Below are the code and all the weights of a small trained network. Each question names an input and a class and asks about switching units off, where a switched-off unit gives its printed mean instead of its output.

import numpy as np


def w(rows, s, z=0):
    codes = np.array(rows[::2]) - 128.0
    scale = np.full(codes.shape[1], s)
    scale[-1] = z or s
    return codes * scale


def f(y):
    return np.maximum(y, 0)


def log_softmax(a):
    a = a - a.max(-1, keepdims=True)
    return a - np.log(np.exp(a).sum(-1, keepdims=True))


def net(x, mask):
    res = np.array(x, float).reshape(1, 5) / 4 @ E
    y = f(res @ A[0][:, :-1].T + A[0][:, -1])
    res = res + np.where(mask, y, B[0][:, -1]) @ B[0][:, :-1]
    return log_softmax(res[-1] @ U[:, :-1].T + U[:, -1])


A, B = {}, {}
E = w([
[123,146,119,118,122,122],'x0',
[80,131,102,120,251,165],'x1',
[133,108,136,139,134,135],'x2',
[130,87,90,147,172,32],'x3',
[67,62,179,40,124,111],'x4',
],0.019)
A[0] = w([
[115,155,87,137,141,217,143],'n1',
[106,169,160,123,201,196,152],'n2',
[215,186,101,178,167,175,240],'n3',
[68,125,88,156,230,73,28],'n4',
[84,76,134,96,78,40,121],'n5',
[94,154,126,120,162,208,152],'n6',
[141,96,86,167,84,130,115],'n7',
[126,112,162,104,124,84,85],'n8',
[110,83,147,157,135,119,113],'n9',
[72,90,55,155,182,104,44],'n10',
[61,157,169,71,174,224,85],'n11',
[167,160,201,111,40,190,254],'n12',
[94,152,100,199,126,105,136],'n13',
[202,154,75,149,123,109,234],'n14',
[60,61,153,43,108,128,170],'n15',
[201,103,135,126,119,3,112],'n16',
[156,88,132,204,156,78,165],'n17',
[148,116,98,110,214,80,43],'n18',
[175,124,104,162,123,77,108],'n19',
[101,121,150,164,69,146,181],'n20',
[173,139,103,166,122,122,207],'n21',
[121,170,97,195,137,184,158],'n22',
[113,212,73,144,129,149,172],'n23',
],0.015,0.0077)
B[0] = w([
[163,81,153,194,193,110,182],'n1',
[140,101,106,165,188,155,199],'n2',
[167,46,78,241,78,142,224],'n3',
[176,170,237,117,28,185,211],'n4',
[254,47,145,139,142,30,211],'n5',
[148,80,118,194,218,107,188],'n6',
[116,184,88,110,122,119,163],'n7',
[197,86,133,155,157,80,161],'n8',
[134,139,149,114,136,115,148],'n9',
[118,140,188,131,54,149,189],'n10',
[92,114,125,107,244,135,214],'n11',
[139,168,228,115,40,193,255],'n12',
[124,143,81,133,70,129,171],'n13',
[47,148,72,166,73,117,205],'n14',
[144,130,201,78,252,135,237],'n15',
[143,85,47,152,148,42,214],'n16',
[123,147,91,114,69,108,191],'n17',
[99,159,211,133,36,154,186],'n18',
[79,146,92,117,138,93,178],'n19',
[154,196,161,120,65,127,179],'n20',
[18,203,67,120,62,145,185],'n21',
[180,80,130,201,119,129,188],'n22',
[159,114,146,172,121,122,185],'n23',
],0.0097,0.027)
U = w([
[110,164,131,184,53,199,218],'0',
[204,40,83,195,162,68,159],'1',
[156,167,224,42,121,128,159],'2',
[69,117,108,108,239,153,3],'3',
[68,159,6,130,112,55,70],'4',
],0.013,0.003)

Each question gives the input, the list of numbers given to net, and the class t.
The units are the neurons (one row each of A and B). Each row of codes is followed by its name. A weight is (code - 128) times the scale printed after its matrix; where a second scale follows, it is the last column's (A, B and U).
mask holds one flag per neuron, in row order. A switched-off neuron (its flag False) gives its mean, the last column of its row in B, instead of its output. The means were averaged over made-up inputs and are rounded, as every weight is.
A unit's drop is (log p(t) with every unit on - log p(t) with that unit switched off) / (log p(t) with every unit on - log p(t) with every unit switched off).
The circuit of an input: a set's keep is (log p(t) with only the set's units on - log p(t) with every unit switched off) / (log p(t) with every unit on - log p(t) with every unit switched off). Starting from the 12 units with the biggest drops (on a tie, the unit counted first), units are removed one at a time, each time the one whose removal leaves the highest keep (on an exact tie, the one counted first), for as long as the keep stays at least 0.8.
circuit, biggest first: the units of the circuit, biggest drop first
top k neurons: the k neurons with the biggest drops, biggest first
drop when u is switched off: that unit's drop, to one decimal
input [6,4,-3,-4,1], class 3: circuit, biggest first => n11
input [3,1,1,7,1], class 2: top 3 neurons => n4, n3, n18
input [4,2,-6,0,8], class 3: circuit, biggest first => n12, n15
input [0,4,8,1,-2], class 0: top 3 neurons => n5, n16, n4
input [-1,1,0,7,-8], class 0: top 3 neurons => n4, n18, n10
input [-7,2,4,-2,1], class 3: top 2 neurons => n5, n3
input [-8,0,-1,6,-4], class 4: top 2 neurons => n12, n16
input [-8,2,4,1,-7], class 0: top 3 neurons => n5, n21, n16
input [-2,5,-3,-3,1], class 3: drop when n11 is switched off => 0.4
input [-4,-3,-8,1,0], class 4: drop when n4 is switched off => 0.2
input [5,5,8,1,2], class 2: drop when n4 is switched off => 0.6
input [-8,4,-8,1,0], class 0: drop when n4 is switched off => 0.3
